Here is a tiny trained network, its code and every weight. The questions are about switching its units off for an input and a target symbol, where a switched-off unit gives its printed mean instead of its output.

import numpy as np


def w(rows, s, z=0):
    codes = np.array(rows[::2]) - 128.0
    scale = np.full(codes.shape[1], s)
    scale[-1] = z or s
    return codes * scale


def norm(h):
    return h / np.sqrt((h * h).mean(-1, keepdims=True) + 1e-5)


def f(y):
    return np.maximum(y, 0)


def softmax(a):
    e = np.exp(a - a.max(-1, keepdims=True))
    return e / e.sum(-1, keepdims=True)


def log_softmax(a):
    a = a - a.max(-1, keepdims=True)
    return a - np.log(np.exp(a).sum(-1, keepdims=True))


def net(x, mask):
    ids = ['δημστφψω'.index(c) for c in x.split()]
    T = len(ids)
    res = E[ids] + P[:T]
    u = 0
    for l in range(2):
        r = norm(res)
        for j in range(2):
            rows = slice(2 * j, 2 * j + 2)
            q, k, v = (r @ M[l][rows].T for M in (Q, K, V))
            z = softmax(np.where(np.tri(T) > 0, q @ k.T / 2**0.5, -1e9)) @ v
            o = O[l][rows]
            res = res + np.where(mask[u + j], z, o[:, -1]) @ o[:, :-1]
        u += 2
        y = f(norm(res) @ A[l][:, :-1].T + A[l][:, -1])
        res = res + np.where(mask[u : u + 16], y, B[l][:, -1]) @ B[l][:, :-1]
        u += 16
    return log_softmax(norm(res)[-1] @ U[:, :-1].T + U[:, -1])


Q, K, V, O, A, B = {}, {}, {}, {}, {}, {}
E = w([
[147,96,103,198,142,9,149,71,125],'δ',
[136,112,54,114,127,163,121,165,201],'η',
[155,161,182,98,213,86,95,170,126],'μ',
[145,123,58,205,100,120,101,134,181],'σ',
[116,191,61,132,109,136,127,74,167],'τ',
[83,135,157,155,98,50,19,200,151],'φ',
[124,176,158,101,127,75,125,41,105],'ψ',
[94,64,114,104,52,107,133,102,151],'ω',
],0.012)
P = w([
[147,81,146,86,100,161,175,137,166],'0',
[174,138,145,106,106,125,19,97,135],'1',
[133,202,91,150,90,79,152,178,125],'2',
[94,143,137,123,164,128,109,109,239],'3',
[201,147,101,136,94,119,45,109,85],'4',
[38,167,117,141,140,100,145,148,177],'5',
[143,112,89,159,155,157,46,109,41],'6',
[5,148,113,165,182,132,143,144,131],'7',
[84,120,113,133,199,103,43,83,108],'8',
],0.013)
Q[0] = w([
[2,180,108,146,172,68,178,131,182],'L0H1',
[160,168,161,108,63,99,242,201,136],'L0H1',
[30,215,85,126,162,44,204,168,171],'L0H2',
[198,180,150,100,39,94,234,195,82],'L0H2',
],0.044)
K[0] = w([
[151,127,83,149,108,149,106,137,28],'L0H1',
[254,118,137,90,96,114,73,94,156],'L0H1',
[179,122,98,136,110,160,79,131,32],'L0H2',
[219,125,141,103,90,127,81,95,176],'L0H2',
],0.059)
V[0] = w([
[122,40,156,36,82,189,141,213,144],'L0H1',
[121,61,121,235,123,77,44,219,166],'L0H1',
[138,229,157,71,161,210,84,207,117],'L0H2',
[100,209,15,153,91,253,69,161,180],'L0H2',
],0.022)
O[0] = w([
[68,50,134,64,146,206,124,141,208,81],'L0H1',
[136,71,165,106,88,63,71,4,147,254],'L0H1',
[183,97,43,14,209,94,97,177,152,146],'L0H2',
[5,142,48,20,158,163,101,53,111,139],'L0H2',
],0.012,0.022)
A[0] = w([
[69,154,181,150,145,120,104,109,177,83],'L0N1',
[110,113,68,146,148,125,143,192,133,122],'L0N2',
[82,116,137,97,107,108,125,213,129,134],'L0N3',
[208,55,50,153,108,153,222,56,138,61],'L0N4',
[163,120,200,63,185,141,216,37,86,67],'L0N5',
[122,152,117,147,140,122,167,156,119,72],'L0N6',
[69,131,169,140,84,102,75,136,67,195],'L0N7',
[159,131,57,163,112,90,193,58,177,172],'L0N8',
[119,126,101,96,106,151,88,130,128,141],'L0N9',
[159,122,164,128,168,86,95,181,97,122],'L0N10',
[138,149,126,120,115,69,111,132,84,161],'L0N11',
[138,128,134,123,137,142,130,151,118,73],'L0N12',
[164,172,120,144,138,156,194,162,91,2],'L0N13',
[100,171,85,125,148,149,140,165,104,93],'L0N14',
[158,128,3,160,111,142,154,115,145,112],'L0N15',
[166,102,117,105,138,134,94,151,129,79],'L0N16',
],0.025,0.0044)
B[0] = w([
[138,78,156,107,108,156,57,201,60,191],'L0N1',
[197,125,138,121,64,132,120,78,183,158],'L0N2',
[218,160,188,87,137,118,205,93,155,147],'L0N3',
[249,138,184,71,102,126,219,178,131,148],'L0N4',
[193,97,97,133,49,107,158,165,175,189],'L0N5',
[167,136,90,110,90,91,85,163,147,155],'L0N6',
[86,156,102,131,166,130,8,121,143,240],'L0N7',
[214,106,161,69,89,159,92,154,118,217],'L0N8',
[143,195,109,176,120,73,130,47,161,181],'L0N9',
[97,161,87,131,233,192,69,101,172,210],'L0N10',
[152,183,165,122,166,136,112,31,70,249],'L0N11',
[134,125,104,107,123,113,151,107,160,138],'L0N12',
[149,112,43,96,51,27,22,225,151,175],'L0N13',
[154,185,122,129,34,163,165,38,45,159],'L0N14',
[178,130,197,28,98,102,207,104,81,155],'L0N15',
[121,150,181,165,185,147,67,113,141,174],'L0N16',
],0.022,0.016)
Q[1] = w([
[141,151,149,102,128,151,50,76,140],'L1H1',
[83,139,68,155,123,128,255,182,166],'L1H1',
[85,134,96,237,128,101,252,245,114],'L1H2',
[90,146,106,159,124,112,158,139,99],'L1H2',
],0.055)
K[1] = w([
[83,101,111,174,68,159,208,206,194],'L1H1',
[177,214,99,88,187,73,37,85,74],'L1H1',
[188,186,126,104,201,109,2,56,36],'L1H2',
[117,156,75,141,128,100,115,78,125],'L1H2',
],0.037)
V[1] = w([
[66,3,197,173,140,122,114,115,111],'L1H1',
[165,81,181,202,131,29,94,214,180],'L1H1',
[207,99,87,55,165,37,69,42,149],'L1H2',
[175,91,151,81,242,155,201,194,211],'L1H2',
],0.025)
O[1] = w([
[97,124,168,49,149,248,138,116,80,150],'L1H1',
[125,219,67,69,48,190,122,170,156,252],'L1H1',
[38,111,151,113,70,104,134,202,45,250],'L1H2',
[78,226,185,41,139,84,138,157,223,227],'L1H2',
],0.015,0.021)
A[1] = w([
[149,28,90,154,168,147,132,137,13,69],'L1N1',
[188,92,70,161,85,250,131,118,70,146],'L1N2',
[140,149,138,125,224,172,190,122,146,2],'L1N3',
[122,130,98,121,176,141,144,188,64,64],'L1N4',
[105,160,152,162,85,77,181,142,107,186],'L1N5',
[202,61,183,68,59,157,243,166,123,20],'L1N6',
[153,122,82,182,123,144,134,230,186,147],'L1N7',
[117,202,187,88,68,212,99,142,117,153],'L1N8',
[121,136,85,131,126,93,18,145,142,139],'L1N9',
[85,137,86,141,125,188,113,139,198,37],'L1N10',
[141,78,154,116,118,186,127,112,132,50],'L1N11',
[67,137,176,59,133,71,154,202,119,154],'L1N12',
[43,53,2,65,172,116,150,93,163,124],'L1N13',
[161,142,115,39,82,129,236,107,85,158],'L1N14',
[176,130,165,114,161,127,127,111,85,190],'L1N15',
[65,51,209,110,125,147,144,107,136,4],'L1N16',
],0.021,0.0032)
B[1] = w([
[104,203,124,102,113,173,249,106,127,152],'L1N1',
[104,85,135,82,122,21,157,74,187,170],'L1N2',
[94,110,140,116,63,125,63,135,117,139],'L1N3',
[139,141,139,86,151,152,99,166,90,136],'L1N4',
[93,86,51,156,101,135,146,62,117,143],'L1N5',
[184,150,136,172,111,159,214,206,107,145],'L1N6',
[171,134,125,62,144,111,128,39,66,147],'L1N7',
[120,6,121,215,187,103,161,140,148,252],'L1N8',
[155,103,106,103,127,165,114,209,76,214],'L1N9',
[119,78,123,100,135,146,123,167,95,141],'L1N10',
[145,145,138,64,158,127,111,128,103,150],'L1N11',
[113,80,123,131,118,106,146,38,166,184],'L1N12',
[115,190,203,155,130,3,115,200,187,137],'L1N13',
[149,95,194,107,96,190,136,198,129,161],'L1N14',
[117,155,117,140,86,217,71,129,195,158],'L1N15',
[156,125,70,91,74,177,69,84,107,152],'L1N16',
],0.032,0.027)
U = w([
[189,83,129,83,70,116,139,118,160,255],'δ',
[80,154,91,94,147,110,46,98,90,193],'η',
[61,162,137,94,138,43,168,178,191,65],'μ',
[86,198,93,86,106,172,211,84,81,69],'σ',
[146,130,136,245,124,95,164,109,121,53],'τ',
[62,63,130,129,123,189,139,225,92,65],'φ',
[183,198,53,114,91,125,126,224,95,46],'ψ',
[166,166,144,99,254,198,152,151,170,104],'ω',
],0.0079,0.0046)

Each question gives the input, a string of symbols that net reads in full, and the target symbol t.
The units are the heads (2 rows each of Q, K, V and O) and the neurons (one row each of A and B). Each row of codes is followed by its name. A weight is (code - 128) times the scale printed after its matrix; where a second scale follows, it is the last column's (O, A, B and U).
mask holds one flag per unit, layer by layer, with each layer's heads first. A switched-off unit (its flag False) gives its mean, the last column of its rows in O or B, instead of its output. The means were averaged over made-up inputs and are rounded, as every weight is.
A unit's drop is (log p(t) with every unit on - log p(t) with that unit switched off) / (log p(t) with every unit on - log p(t) with every unit switched off).
The circuit of an input: a set's keep is (log p(t) with only the set's units on - log p(t) with every unit switched off) / (log p(t) with every unit on - log p(t) with every unit switched off). Starting from the 12 units with the biggest drops (on a tie, the unit counted first), units are removed one at a time, each time the one whose removal leaves the highest keep (on an exact tie, the one counted first), for as long as the keep stays at least 0.8.
circuit, biggest first: the units of the circuit, biggest drop first
unit that matters most: the unit with the biggest drop
k most important neurons: the k neurons with the biggest drops, biggest first
top k neurons in layer l: the k neurons of layer l with the biggest drops, biggest first
heads that matter: for each layer, one digit per head in row order, 1 if its drop is at least 0.15 and else 0, layers parted by /
input ψ δ δ φ φ φ η ψ, target μ: unit that matters most -> L0H2
input ψ μ ω φ ω φ η μ, target μ: circuit, biggest first -> [L0H2; L1N13]
input φ η ψ, target μ: heads that matter -> 11 / 00
input μ φ φ φ, target μ: heads that matter -> 01 / 01
input δ μ ψ φ φ ψ φ, target ψ: heads that matter -> 10 / 00
input μ μ φ μ φ μ μ δ, target ω: circuit, biggest first -> [L0H2; L0N10; L0N13]
input τ ψ τ ψ φ φ φ σ, target τ: circuit, biggest first -> [L1H1; L0H1]
input σ τ η δ, target σ: circuit, biggest first -> [L1H2; L1N1]
input τ μ ψ φ φ, target τ: heads that matter -> 11 / 11
input ψ φ φ τ φ φ δ φ η, target ψ: heads that matter -> 11 / 10
input φ ψ ψ ψ, target φ: heads that matter -> 00 / 11
input ω ψ μ φ φ ψ φ ψ ψ, target ω: circuit, biggest first -> [L0H2; L0H1; L1H2; L0N11]
input φ φ σ ω, target φ: heads that matter -> 10 / 10
input φ φ ω δ φ φ φ μ ψ, target ω: 2 most important neurons -> [L0N10; L0N13]
input η φ ψ σ ψ, target η: unit that matters most -> L0H2
input φ ψ δ φ φ φ ψ φ, target φ: top 2 neurons in layer 1 -> [L1N8; L1N9]
input ψ τ σ σ φ μ τ δ, target ψ: heads that matter -> 10 / 10
input δ ω δ τ φ η μ, target μ: circuit, biggest first -> [L1N13; L0H2]
input ψ ω φ μ, target ψ: heads that matter -> 11 / 10
input η μ μ φ σ φ, target η: unit that matters most -> L0H1
input μ ψ δ ψ, target τ: heads that matter -> 11 / 00
input μ φ φ δ η, target τ: heads that matter -> 11 / 00
input ψ δ σ δ η δ μ ψ ω, target ψ: heads that matter -> 10 / 00
input φ τ φ, target σ: heads that matter -> 01 / 00
input δ ω δ ψ σ μ μ, target ω: heads that matter -> 01 / 00
input τ φ δ ω φ δ φ, target τ: circuit, biggest first -> [L0H2; L0H1]
input τ ω μ φ, target ω: top 2 neurons in layer 0 -> [L0N10; L0N14]
input η ω ψ φ, target ψ: 3 most important neurons -> [L0N13; L1N8; L1N9]
